Below is a small trained network, with its code and all its weights. Each question gives an input and a class and asks what happens when units are switched off, that is, made to give their printed mean instead of their output.

import numpy as np


def w(rows, s, z=0):
    codes = np.array(rows[::2]) - 128.0
    scale = np.full(codes.shape[1], s)
    scale[-1] = z or s
    return codes * scale


def f(y):
    return y / 2 * (1 + np.tanh(0.7978845608 * (y + 0.044715 * y**3)))


def log_softmax(a):
    a = a - a.max(-1, keepdims=True)
    return a - np.log(np.exp(a).sum(-1, keepdims=True))


def net(x, mask):
    res = np.array(x, float).reshape(1, 5) / 4 @ E
    y = f(res @ A[0][:, :-1].T + A[0][:, -1])
    res = res + np.where(mask, y, B[0][:, -1]) @ B[0][:, :-1]
    return log_softmax(res[-1] @ U[:, :-1].T + U[:, -1])


A, B = {}, {}
E = w([
[126,190,167,148],'x0',
[51,52,188,94],'x1',
[32,170,147,130],'x2',
[132,181,216,92],'x3',
[137,74,173,254],'x4',
],0.0086)
A[0] = w([
[185,117,163,207,101],'n0',
[181,135,142,167,80],'n1',
[151,126,124,155,85],'n2',
[129,172,161,115,194],'n3',
[80,91,231,99,82],'n4',
[169,137,112,69,172],'n5',
[201,151,136,169,104],'n6',
[110,95,124,134,69],'n7',
[82,110,253,82,60],'n8',
[134,132,117,164,49],'n9',
[108,141,174,83,112],'n10',
[96,140,111,152,57],'n11',
[112,27,167,114,30],'n12',
[154,155,97,127,111],'n13',
[169,130,118,132,197],'n14',
[106,132,119,171,87],'n15',
[114,145,128,133,137],'n16',
[128,130,163,113,119],'n17',
[116,159,125,111,169],'n18',
[65,138,85,196,13],'n19',
[203,128,128,192,113],'n20',
[192,81,84,106,45],'n21',
[131,244,78,140,3],'n22',
[138,127,121,157,109],'n23',
[124,134,141,120,97],'n24',
[73,171,108,170,78],'n25',
[199,114,117,101,185],'n26',
[63,71,118,166,148],'n27',
[165,128,101,82,71],'n28',
],0.018,0.0042)
B[0] = w([
[197,102,174,110,212],'n0',
[166,132,142,150,170],'n1',
[145,124,141,117,142],'n2',
[133,151,84,166,189],'n3',
[153,124,51,165,234],'n4',
[113,179,132,68,208],'n5',
[171,150,153,169,195],'n6',
[119,98,141,147,140],'n7',
[184,135,34,110,247],'n8',
[136,130,141,106,137],'n9',
[147,139,98,77,186],'n10',
[119,120,124,106,134],'n11',
[107,99,140,225,199],'n12',
[98,166,141,142,167],'n13',
[131,155,159,131,172],'n14',
[132,125,143,89,148],'n15',
[119,129,124,126,138],'n16',
[137,140,105,125,148],'n17',
[117,149,105,132,169],'n18',
[129,92,106,54,168],'n19',
[189,124,150,121,205],'n20',
[90,130,195,113,186],'n21',
[75,167,105,254,221],'n22',
[144,117,139,106,141],'n23',
[135,130,108,140,130],'n24',
[95,128,113,85,166],'n25',
[119,147,185,103,199],'n26',
[87,47,150,127,204],'n27',
[99,160,155,102,177],'n28',
],0.042,0.011)
U = w([
[52,135,130,11,45],'0',
[238,157,210,98,169],'1',
[76,214,191,49,162],'2',
[157,175,1,73,188],'3',
[65,51,114,144,4],'4',
[75,218,81,139,249],'5',
[46,65,110,16,104],'6',
],0.0069,0.0019)

Each question gives the input, the list of numbers given to net, and the class t.
The units are the neurons (one row each of A and B). Each row of codes is followed by its name. A weight is (code - 128) times the scale printed after its matrix; where a second scale follows, it is the last column's (A, B and U).
mask holds one flag per neuron, in row order. A switched-off neuron (its flag False) gives its mean, the last column of its row in B, instead of its output. The means were averaged over made-up inputs and are rounded, as every weight is.
A unit's drop is (log p(t) with every unit on - log p(t) with that unit switched off) / (log p(t) with every unit on - log p(t) with every unit switched off).
The circuit of an input: a set's keep is (log p(t) with only the set's units on - log p(t) with every unit switched off) / (log p(t) with every unit on - log p(t) with every unit switched off). Starting from the 12 units with the biggest drops (on a tie, the unit counted first), units are removed one at a time, each time the one whose removal leaves the highest keep (on an exact tie, the one counted first), for as long as the keep stays at least 0.8.
units of the circuit, in order: the units of the circuit, biggest drop first
k most important neurons: the k neurons with the biggest drops, biggest first
drop when u is switched off: that unit's drop, to one decimal
input [0,6,5,-8,8], class 4: 2 most important neurons : (n12, n5)
input [4,-2,7,-5,-3], class 5: units of the circuit, in order : (n22)
input [-7,-2,7,-3,-5], class 5: 2 most important neurons : (n8, n0)
input [0,5,-1,-4,-5], class 4: units of the circuit, in order : (n8, n14)
input [-1,7,-3,0,1], class 4: 2 most important neurons : (n12, n27)
input [-1,2,3,-7,4], class 6: 2 most important neurons : (n19, n22)
input [0,-8,-4,3,-2], class 1: 2 most important neurons : (n6, n20)
input [-3,-5,0,4,-1], class 5: 3 most important neurons : (n22, n0, n21)
input [-2,5,6,-2,7], class 4: 2 most important neurons : (n12, n27)
input [7,-5,0,-6,-8], class 5: drop when n22 is switched off : 1.2
input [-1,-7,-2,7,-8], class 5: drop when n22 is switched off : 2.7
input [-4,-7,3,2,-7], class 5: drop when n22 is switched off : 1.1
